Below are the code and all the weights of a small trained network. Each question names an input and a class and asks about switching units off, where a switched-off unit gives its printed mean instead of its output.

import numpy as np


def w(rows, s, z=0):
    codes = np.array(rows[::2]) - 128.0
    scale = np.full(codes.shape[1], s)
    scale[-1] = z or s
    return codes * scale


def f(y):
    return y / 2 * (1 + np.tanh(0.7978845608 * (y + 0.044715 * y**3)))


def log_softmax(a):
    a = a - a.max(-1, keepdims=True)
    return a - np.log(np.exp(a).sum(-1, keepdims=True))


def net(x, mask):
    res = np.array(x, float).reshape(1, 8) / 4 @ E
    y = f(res @ A[0][:, :-1].T + A[0][:, -1])
    res = res + np.where(mask, y, B[0][:, -1]) @ B[0][:, :-1]
    return log_softmax(res[-1] @ U[:, :-1].T + U[:, -1])


A, B = {}, {}
E = w([
[203,23,191,106],'x0',
[79,127,142,104],'x1',
[82,136,147,99],'x2',
[151,134,126,132],'x3',
[141,153,144,108],'x4',
[123,136,135,117],'x5',
[102,137,192,254],'x6',
[87,135,143,104],'x7',
],0.01)
A[0] = w([
[110,226,2,160,158],'n0',
[169,43,201,107,213],'n1',
[126,101,38,57,30],'n2',
[142,126,75,64,63],'n3',
[149,119,94,145,94],'n4',
[144,142,110,90,84],'n5',
[77,213,102,127,176],'n6',
[58,151,177,170,58],'n7',
[102,192,97,104,102],'n8',
[75,145,177,109,66],'n9',
[142,112,248,209,100],'n10',
[107,234,68,162,167],'n11',
[164,133,87,55,139],'n12',
[128,193,254,194,143],'n13',
[79,144,26,166,71],'n14',
[122,140,189,208,111],'n15',
[145,125,89,49,76],'n16',
[164,101,159,137,251],'n17',
],0.0097,0.0011)
B[0] = w([
[121,37,193,16,255],'n0',
[215,11,213,62,221],'n1',
[81,255,124,181,194],'n2',
[56,144,88,175,177],'n3',
[90,133,72,182,132],'n4',
[130,136,118,190,145],'n5',
[168,52,170,115,222],'n6',
[129,105,90,136,198],'n7',
[116,130,107,26,187],'n8',
[128,81,115,140,161],'n9',
[96,72,77,155,242],'n10',
[190,55,235,128,237],'n11',
[14,228,69,169,187],'n12',
[27,208,50,163,239],'n13',
[178,89,160,75,192],'n14',
[34,165,53,134,207],'n15',
[106,220,110,176,183],'n16',
[146,68,124,127,166],'n17',
],0.0061,0.008)
U = w([
[254,65,222,56,254],'0',
[171,160,53,143,2],'1',
],0.0086,0.00071)

Each question gives the input, the list of numbers given to net, and the class t.
The units are the neurons (one row each of A and B). Each row of codes is followed by its name. A weight is (code - 128) times the scale printed after its matrix; where a second scale follows, it is the last column's (A, B and U).
mask holds one flag per neuron, in row order. A switched-off neuron (its flag False) gives its mean, the last column of its row in B, instead of its output. The means were averaged over made-up inputs and are rounded, as every weight is.
A unit's drop is (log p(t) with every unit on - log p(t) with that unit switched off) / (log p(t) with every unit on - log p(t) with every unit switched off).
The circuit of an input: a set's keep is (log p(t) with only the set's units on - log p(t) with every unit switched off) / (log p(t) with every unit on - log p(t) with every unit switched off). Starting from the 12 units with the biggest drops (on a tie, the unit counted first), units are removed one at a time, each time the one whose removal leaves the highest keep (on an exact tie, the one counted first), for as long as the keep stays at least 0.8.
units of the circuit, in order: the units of the circuit, biggest drop first
k most important neurons: the k neurons with the biggest drops, biggest first
drop when u is switched off: that unit's drop, to one decimal
input [3,-4,-3,-3,-8,2,4,-1], class 1: units of the circuit, in order -> n0; n11
input [6,7,2,-8,2,2,8,-2], class 1: units of the circuit, in order -> n13
input [-7,-6,-6,-5,6,-8,-5,1], class 0: 2 most important neurons -> n0; n11
input [1,8,-3,-6,7,-7,-3,5], class 1: 3 most important neurons -> n0; n11; n1
input [-5,-4,2,8,-3,-7,5,-3], class 0: 2 most important neurons -> n11; n0
input [1,1,8,2,-2,8,3,-5], class 1: 2 most important neurons -> n0; n11
input [-8,-7,5,1,-1,0,6,-7], class 0: 2 most important neurons -> n11; n0
input [6,7,1,-4,1,-1,-7,-1], class 1: drop when n2 is switched off -> 0.2
input [-7,-7,4,1,-1,0,-2,-5], class 0: drop when n0 is switched off -> 0.0
input [-6,0,4,-8,3,-6,4,-3], class 0: drop when n11 is switched off -> 0.1
